Below are the code and all the weights of a small trained network. Each question names an input and a class and asks about switching units off, where a switched-off unit gives its printed mean instead of its output.

import numpy as np


def w(rows, s, z=0):
    codes = np.array(rows[::2]) - 128.0
    scale = np.full(codes.shape[1], s)
    scale[-1] = z or s
    return codes * scale


def norm(h):
    return h / np.sqrt((h * h).mean(-1, keepdims=True) + 1e-5)


def f(y):
    return y / 2 * (1 + np.tanh(0.7978845608 * (y + 0.044715 * y**3)))


def log_softmax(a):
    a = a - a.max(-1, keepdims=True)
    return a - np.log(np.exp(a).sum(-1, keepdims=True))


def net(x, mask):
    res = np.array(x, float).reshape(1, 4) / 4 @ E
    u = 0
    for l in range(3):
        y = f(norm(res) @ A[l][:, :-1].T + A[l][:, -1])
        res = res + np.where(mask[u : u + 7], y, B[l][:, -1]) @ B[l][:, :-1]
        u += 7
    return log_softmax(norm(res)[-1] @ U[:, :-1].T + U[:, -1])


A, B = {}, {}
E = w([
[212,103,215],'x0',
[123,198,230],'x1',
[196,2,193],'x2',
[11,48,184],'x3',
],0.00064)
A[0] = w([
[253,103,144,80],'0.n0',
[73,122,244,53],'0.n1',
[114,217,57,9],'0.n2',
[127,108,98,111],'0.n3',
[157,167,170,169],'0.n4',
[140,107,66,123],'0.n5',
[121,183,43,91],'0.n6',
],0.0028,0.0014)
B[0] = w([
[250,139,73,160],'0.n0',
[108,165,229,175],'0.n1',
[36,221,139,26],'0.n2',
[156,177,132,96],'0.n3',
[120,55,136,254],'0.n4',
[151,144,166,137],'0.n5',
[66,192,189,138],'0.n6',
],0.0019,0.00032)
A[1] = w([
[98,165,143,191],'1.n0',
[151,163,143,188],'1.n1',
[120,94,254,2],'1.n2',
[105,35,67,221],'1.n3',
[212,189,48,136],'1.n4',
[96,43,67,241],'1.n5',
[163,182,118,181],'1.n6',
],0.0049,0.0008)
B[1] = w([
[170,102,110,182],'1.n0',
[94,73,86,159],'1.n1',
[26,102,171,251],'1.n2',
[166,213,219,247],'1.n3',
[77,26,145,255],'1.n4',
[174,210,255,248],'1.n5',
[99,70,113,171],'1.n6',
],0.0036,0.001)
A[2] = w([
[105,74,193,182],'2.n0',
[212,1,185,143],'2.n1',
[138,131,99,127],'2.n2',
[150,191,91,92],'2.n3',
[55,248,26,254],'2.n4',
[50,241,49,150],'2.n5',
[139,63,175,168],'2.n6',
],0.0032,0.00085)
B[2] = w([
[112,154,43,224],'2.n0',
[172,218,15,248],'2.n1',
[111,134,170,113],'2.n2',
[141,117,190,92],'2.n3',
[208,3,185,210],'2.n4',
[255,11,158,176],'2.n5',
[119,230,45,199],'2.n6',
],0.0026,0.0012)
U = w([
[7,131,169,131],'0',
[179,31,159,158],'1',
[160,206,218,167],'2',
[218,180,60,132],'3',
[125,134,126,2],'4',
[87,79,43,139],'5',
[105,181,102,80],'6',
],0.012,0.0094)

Each question gives the input, the list of numbers given to net, and the class t.
The units are the neurons (one row each of A and B). Each row of codes is followed by its name. A weight is (code - 128) times the scale printed after its matrix; where a second scale follows, it is the last column's (A, B and U).
mask holds one flag per neuron, layer by layer. A switched-off neuron (its flag False) gives its mean, the last column of its row in B, instead of its output. The means were averaged over made-up inputs and are rounded, as every weight is.
A unit's drop is (log p(t) with every unit on - log p(t) with that unit switched off) / (log p(t) with every unit on - log p(t) with every unit switched off).
The circuit of an input: a set's keep is (log p(t) with only the set's units on - log p(t) with every unit switched off) / (log p(t) with every unit on - log p(t) with every unit switched off). Starting from the 12 units with the biggest drops (on a tie, the unit counted first), units are removed one at a time, each time the one whose removal leaves the highest keep (on an exact tie, the one counted first), for as long as the keep stays at least 0.8.
units of the circuit, in order: the units of the circuit, biggest drop first
unit that matters most: the unit with the biggest drop
k most important neurons of layer l: the k neurons of layer l with the biggest drops, biggest first
drop when u is switched off: that unit's drop, to one decimal
input [-2,5,5,4], class 0: unit that matters most => 1.n2
input [-4,8,8,-4], class 3: units of the circuit, in order => (0.n0 2.n1)
input [2,-7,-1,-5], class 5: units of the circuit, in order => (1.n4 2.n5)
input [-4,-7,-5,7], class 2: units of the circuit, in order => (1.n5 1.n3)
input [8,7,-8,-8], class 5: 3 most important neurons of layer 1 => (1.n4 1.n5 1.n3)
input [2,1,0,0], class 6: 2 most important neurons of layer 0 => (0.n0 0.n1)
input [-4,1,-3,-7], class 1: 2 most important neurons of layer 0 => (0.n2 0.n6)
input [5,7,4,-5], class 3: drop when 1.n3 is switched off => -0.1
input [5,2,6,2], class 6: drop when 2.n5 is switched off => 0.3
input [-1,-2,5,-2], class 3: drop when 0.n0 is switched off => 0.6
input [8,2,1,4], class 0: drop when 1.n5 is switched off => 0.1
input [1,1,-5,-5], class 5: 3 most important neurons of layer 1 => (1.n4 1.n3 1.n6)
input [-4,8,6,-4], class 3: 2 most important neurons of layer 2 => (2.n1 2.n6)
input [5,1,-4,1], class 5: units of the circuit, in order => (1.n5)
input [-4,7,4,-3], class 0: 2 most important neurons of layer 1 => (1.n2 1.n0)
input [-3,5,-1,2], class 1: 2 most important neurons of layer 1 => (1.n4 1.n5)
input [7,6,5,3], class 0: 3 most important neurons of layer 1 => (1.n2 1.n5 1.n3)
